Here is a tiny trained network, its code and every weight. The questions are about switching its units off for an input and a class, where a switched-off unit gives its printed mean instead of its output.

import numpy as np


def w(rows, s, z=0):
    codes = np.array(rows[::2]) - 128.0
    scale = np.full(codes.shape[1], s)
    scale[-1] = z or s
    return codes * scale


def norm(h):
    return h / np.sqrt((h * h).mean(-1, keepdims=True) + 1e-5)


def f(y):
    return y / 2 * (1 + np.tanh(0.7978845608 * (y + 0.044715 * y**3)))


def log_softmax(a):
    a = a - a.max(-1, keepdims=True)
    return a - np.log(np.exp(a).sum(-1, keepdims=True))


def net(x, mask):
    res = np.array(x, float).reshape(1, 8) / 4 @ E
    u = 0
    for l in range(2):
        y = f(norm(res) @ A[l][:, :-1].T + A[l][:, -1])
        res = res + np.where(mask[u : u + 6], y, B[l][:, -1]) @ B[l][:, :-1]
        u += 6
    return log_softmax(norm(res)[-1] @ U[:, :-1].T + U[:, -1])


A, B = {}, {}
E = w([
[116,119,137,123,128,142,137,116,115,115,135,129],'x0',
[104,236,127,132,126,211,157,167,174,76,102,132],'x1',
[141,125,120,131,124,130,135,137,124,133,121,133],'x2',
[94,192,187,152,104,37,202,188,51,143,155,153],'x3',
[121,127,136,142,134,130,120,127,130,124,136,132],'x4',
[125,124,122,129,127,137,133,139,120,133,128,104],'x5',
[135,102,102,119,195,90,85,165,74,4,63,124],'x6',
[95,68,171,108,87,127,133,176,184,118,88,150],'x7',
],0.0039)
A[0] = w([
[65,66,148,91,71,133,129,193,182,116,107,162,3],'0.n0',
[160,240,178,159,117,233,171,190,178,66,117,151,93],'0.n1',
[149,16,143,134,118,58,102,115,58,199,171,145,141],'0.n2',
[131,110,106,105,105,203,113,109,182,185,171,107,76],'0.n3',
[190,252,48,108,182,149,81,46,22,135,227,123,55],'0.n4',
[78,41,203,87,74,121,143,198,216,115,73,163,33],'0.n5',
],0.0037,0.0036)
B[0] = w([
[141,163,127,192,176,103,222,107,139,109,141,89,129],'0.n0',
[46,89,43,96,123,82,80,92,94,188,112,146,253],'0.n1',
[38,109,69,100,121,117,94,108,118,148,123,147,230],'0.n2',
[176,143,136,103,171,130,111,152,92,91,158,130,171],'0.n3',
[92,71,167,212,170,90,249,132,236,129,50,67,227],'0.n4',
[150,125,108,236,238,98,254,93,175,159,94,38,180],'0.n5',
],0.0063,0.003)
A[1] = w([
[65,253,93,127,114,205,146,167,165,88,97,132,10],'1.n0',
[200,100,115,89,125,215,82,106,211,84,117,107,57],'1.n1',
[138,128,108,127,171,106,91,154,89,5,93,107,122],'1.n2',
[129,160,153,125,64,172,149,80,178,209,203,115,125],'1.n3',
[90,180,175,102,96,61,164,192,84,144,154,158,56],'1.n4',
[122,174,161,134,109,75,184,177,82,124,149,142,53],'1.n5',
],0.0055,0.0013)
B[1] = w([
[99,2,106,94,119,20,112,91,106,182,177,137,221],'1.n0',
[123,158,158,187,99,153,93,80,102,134,114,85,252],'1.n1',
[157,196,163,96,98,141,188,186,135,153,185,180,244],'1.n2',
[158,168,148,93,151,101,165,230,95,39,110,185,232],'1.n3',
[168,129,97,120,120,207,53,76,145,114,101,60,229],'1.n4',
[153,105,155,192,150,213,74,58,178,111,123,114,192],'1.n5',
],0.0075,0.0033)
U = w([
[32,69,46,66,98,29,79,102,103,191,149,151,135],'0',
[157,164,154,180,103,240,45,57,134,115,118,80,8],'1',
[121,121,139,196,193,69,243,139,195,124,105,91,144],'2',
[186,208,153,54,111,133,145,254,104,77,162,209,255],'3',
],0.0095,0.00046)

Each question gives the input, the list of numbers given to net, and the class t.
The units are the neurons (one row each of A and B). Each row of codes is followed by its name. A weight is (code - 128) times the scale printed after its matrix; where a second scale follows, it is the last column's (A, B and U).
mask holds one flag per neuron, layer by layer. A switched-off neuron (its flag False) gives its mean, the last column of its row in B, instead of its output. The means were averaged over made-up inputs and are rounded, as every weight is.
A unit's drop is (log p(t) with every unit on - log p(t) with that unit switched off) / (log p(t) with every unit on - log p(t) with every unit switched off).
The circuit of an input: a set's keep is (log p(t) with only the set's units on - log p(t) with every unit switched off) / (log p(t) with every unit on - log p(t) with every unit switched off). Starting from all 12 units, units are removed one at a time, each time the one whose removal leaves the highest keep (on an exact tie, the one counted first), for as long as the keep stays at least 0.8.
units of the circuit, in order: the units of the circuit, biggest drop first
unit that matters most: the unit with the biggest drop
k most important neurons: the k neurons with the biggest drops, biggest first
k most important neurons of layer l: the k neurons of layer l with the biggest drops, biggest first
drop when u is switched off: that unit's drop, to one decimal
input [-3,0,-1,-5,-8,7,3,7], class 2: units of the circuit, in order => 0.n5
input [-7,-5,-7,3,-8,-2,-1,-7], class 2: 2 most important neurons => 0.n4, 0.n1
input [-1,-7,-1,8,5,8,5,-3], class 1: 3 most important neurons of layer 1 => 1.n4, 1.n5, 1.n0
input [-3,2,8,-1,-4,-1,-1,2], class 0: 2 most important neurons of layer 0 => 0.n1, 0.n4
input [0,4,-6,-5,0,-8,-6,-6], class 2: 2 most important neurons => 0.n4, 1.n2
input [-1,-3,7,6,-1,2,8,-2], class 3: 2 most important neurons => 1.n2, 1.n1
input [-8,-6,6,4,1,-4,-8,2], class 3: 3 most important neurons => 1.n3, 0.n1, 1.n0
input [3,3,5,2,3,-1,-5,4], class 3: 3 most important neurons => 1.n3, 0.n4, 0.n2
input [-6,-3,0,6,5,-2,5,-1], class 1: 2 most important neurons => 1.n4, 1.n5
input [-8,-2,6,-5,6,8,8,-8], class 2: 2 most important neurons => 0.n4, 1.n3
input [3,-5,-6,-3,-6,8,8,-6], class 3: 3 most important neurons => 1.n2, 0.n1, 0.n5
input [8,-2,-1,-6,-8,-5,-1,8], class 2: 2 most important neurons => 0.n5, 0.n0
input [-5,7,5,1,8,5,-8,1], class 3: 3 most important neurons of layer 0 => 0.n2, 0.n4, 0.n3
input [5,-5,3,-4,8,1,-8,2], class 3: 2 most important neurons => 1.n3, 0.n1
input [4,1,-6,-5,-3,8,7,3], class 3: unit that matters most => 1.n2
input [0,3,-3,7,0,6,-1,-7], class 1: 2 most important neurons of layer 0 => 0.n5, 0.n0
input [7,-3,1,4,6,-4,-4,-4], class 1: 3 most important neurons of layer 0 => 0.n1, 0.n5, 0.n0
input [8,6,3,5,3,0,-5,-6], class 0: 2 most important neurons => 1.n0, 0.n1
input [-7,-1,3,7,2,-3,5,-7], class 1: 2 most important neurons => 1.n5, 1.n4
input [2,4,5,8,-5,-3,-2,6], class 1: units of the circuit, in order => 1.n4
input [7,-6,1,4,3,8,-7,-3], class 3: 2 most important neurons => 1.n3, 0.n1
input [-3,5,-7,8,4,-8,5,1], class 1: 2 most important neurons => 1.n4, 1.n5
input [-3,-3,-4,-7,1,4,1,6], class 1: 2 most important neurons => 1.n1, 0.n4
input [5,5,3,1,1,8,5,-7], class 2: 2 most important neurons of layer 0 => 0.n4, 0.n2
input [0,2,4,1,-3,7,-5,-6], class 2: drop when 0.n4 is switched off => 4.9
input [0,3,-7,0,4,8,5,-7], class 2: drop when 0.n4 is switched off => 3.1
input [8,5,-2,0,-5,7,-5,-5], class 0: units of the circuit, in order => 1.n0
input [2,1,3,7,-8,-8,1,-6], class 1: drop when 0.n5 is switched off => 0.1
input [-5,1,-8,-3,-3,6,-1,-7], class 2: drop when 0.n4 is switched off => 1.0
